Below are the code and all the weights of a small trained network. Each question names an input and a target symbol and asks about switching units off, where a switched-off unit gives its printed mean instead of its output.

import numpy as np


def w(rows, s, z=0):
    codes = np.array(rows[::2]) - 128.0
    scale = np.full(codes.shape[1], s)
    scale[-1] = z or s
    return codes * scale


def f(y):
    return y / 2 * (1 + np.tanh(0.7978845608 * (y + 0.044715 * y**3)))


def softmax(a):
    e = np.exp(a - a.max(-1, keepdims=True))
    return e / e.sum(-1, keepdims=True)


def log_softmax(a):
    a = a - a.max(-1, keepdims=True)
    return a - np.log(np.exp(a).sum(-1, keepdims=True))


def net(x, mask):
    ids = ['ΞΠΦαβγεω'.index(c) for c in x.split()]
    T = len(ids)
    res = E[ids] + P[:T]
    q, k, v = (res @ M[0].T for M in (Q, K, V))
    z = softmax(np.where(np.tri(T) > 0, q @ k.T / 2**0.5, -1e9)) @ v
    res = res + np.where(mask[0], z, O[0][:, -1]) @ O[0][:, :-1]
    y = f(res @ A[0][:, :-1].T + A[0][:, -1])
    res = res + np.where(mask[1:17], y, B[0][:, -1]) @ B[0][:, :-1]
    return log_softmax(res[-1] @ U[:, :-1].T + U[:, -1])


Q, K, V, O, A, B = {}, {}, {}, {}, {}, {}
E = w([
[153,6,132,120,192],'Ξ',
[55,135,138,64,53],'Π',
[78,155,170,90,167],'Φ',
[127,54,104,96,26],'α',
[101,138,171,156,217],'β',
[112,65,138,68,183],'γ',
[111,193,167,189,107],'ε',
[165,83,141,46,99],'ω',
],0.02)
P = w([
[145,215,2,100,216],'0',
[146,193,53,105,189],'1',
[153,176,90,122,168],'2',
[129,149,108,129,134],'3',
[156,145,139,153,129],'4',
[118,118,155,145,92],'5',
[156,128,188,172,94],'6',
[143,119,203,173,71],'7',
],0.0082)
Q[0] = w([
[3,160,203,194,254],'head 0',
[109,226,77,218,54],'head 0',
],0.0094)
K[0] = w([
[11,153,183,184,255],'head 0',
[81,221,116,236,19],'head 0',
],0.0087)
V[0] = w([
[115,202,201,171,12],'head 0',
[123,238,1,89,140],'head 0',
],0.0072)
O[0] = w([
[2,36,79,68,181,3],'head 0',
[63,39,186,123,98,142],'head 0',
],0.0071,0.0055)
A[0] = w([
[126,81,99,174,176,172],'neuron 0',
[136,202,57,83,181,132],'neuron 1',
[75,201,62,99,133,199],'neuron 2',
[102,133,188,78,132,185],'neuron 3',
[156,163,141,158,66,72],'neuron 4',
[149,82,139,118,122,152],'neuron 5',
[143,152,165,68,138,105],'neuron 6',
[114,90,101,137,79,118],'neuron 7',
[167,169,37,49,138,174],'neuron 8',
[113,213,106,129,129,131],'neuron 9',
[136,111,138,76,111,16],'neuron 10',
[109,68,146,212,91,2],'neuron 11',
[134,13,82,97,250,214],'neuron 12',
[129,120,175,171,149,67],'neuron 13',
[154,124,49,94,94,159],'neuron 14',
[116,164,120,53,90,97],'neuron 15',
],0.015,0.0025)
B[0] = w([
[110,178,183,98,150,133],'neuron 0',
[9,82,172,8,128,158],'neuron 1',
[168,116,224,182,132,176],'neuron 2',
[202,92,92,151,145,254],'neuron 3',
[72,74,145,97,147,163],'neuron 4',
[100,113,122,166,187,168],'neuron 5',
[175,43,76,143,127,238],'neuron 6',
[143,83,117,200,88,162],'neuron 7',
[99,140,164,126,25,199],'neuron 8',
[77,99,205,75,176,162],'neuron 9',
[112,162,115,123,191,173],'neuron 10',
[226,83,99,62,157,127],'neuron 11',
[32,138,239,29,3,137],'neuron 12',
[135,189,89,110,87,167],'neuron 13',
[128,246,183,142,144,184],'neuron 14',
[158,191,144,72,151,220],'neuron 15',
],0.014,0.0069)
U = w([
[132,122,253,135,112,193],'Ξ',
[201,139,131,198,189,203],'Π',
[128,74,135,137,213,118],'Φ',
[101,136,116,224,98,171],'α',
[91,190,119,125,228,55],'β',
[94,48,101,134,77,176],'γ',
[77,94,183,254,172,74],'ε',
[181,185,71,84,134,3],'ω',
],0.0076,0.003)

Each question gives the input, a string of symbols that net reads in full, and the target symbol t.
The units are the heads (2 rows each of Q, K, V and O) and the neurons (one row each of A and B). Each row of codes is followed by its name. A weight is (code - 128) times the scale printed after its matrix; where a second scale follows, it is the last column's (O, A, B and U).
mask holds one flag per unit, heads first, then neurons. A switched-off unit (its flag False) gives its mean, the last column of its rows in O or B, instead of its output. The means were averaged over made-up inputs and are rounded, as every weight is.
A unit's drop is (log p(t) with every unit on - log p(t) with that unit switched off) / (log p(t) with every unit on - log p(t) with every unit switched off).
The circuit of an input: a set's keep is (log p(t) with only the set's units on - log p(t) with every unit switched off) / (log p(t) with every unit on - log p(t) with every unit switched off). Starting from the 12 units with the biggest drops (on a tie, the unit counted first), units are removed one at a time, each time the one whose removal leaves the highest keep (on an exact tie, the one counted first), for as long as the keep stays at least 0.8.
units of the circuit, in order: the units of the circuit, biggest drop first
unit that matters most: the unit with the biggest drop
top k neurons: the k neurons with the biggest drops, biggest first
drop when u is switched off: that unit's drop, to one decimal
input Φ Φ Φ Φ, target Π: units of the circuit, in order : (head 0; neuron 3; neuron 1; neuron 12)
input Π Φ α, target α: top 3 neurons : (neuron 7; neuron 9; neuron 1)
input Π Φ Π ω α ω Φ γ, target γ: units of the circuit, in order : (neuron 14; neuron 15)
input β γ Φ Ξ Π α, target α: units of the circuit, in order : (neuron 7; neuron 14)
input Φ Φ Ξ α γ β ω, target ω: units of the circuit, in order : (head 0; neuron 2)
input β Φ β Φ β Φ, target Π: units of the circuit, in order : (neuron 3; neuron 1)
input Π ω ε α Ξ γ ω, target Π: units of the circuit, in order : (neuron 1; neuron 12; neuron 5)
input ω Π Π ω Φ β Φ ω, target Π: units of the circuit, in order : (neuron 1; neuron 12; neuron 8)
input Φ Π Φ α α ω ω α, target Π: unit that matters most : neuron 11
input α Ξ ω Φ, target Φ: top 2 neurons : (neuron 8; neuron 14)
input α Ξ γ, target Ξ: top 4 neurons : (neuron 8; neuron 3; neuron 9; neuron 1)
input ω ω α ω Φ Φ β ω, target Φ: top 2 neurons : (neuron 4; neuron 5)
input γ ω γ γ ε γ, target Π: drop when neuron 15 is switched off : -0.1
input Φ ω ε, target ε: drop when neuron 14 is switched off : 0.1
input ω ε Π γ, target γ: drop when neuron 2 is switched off : 0.3
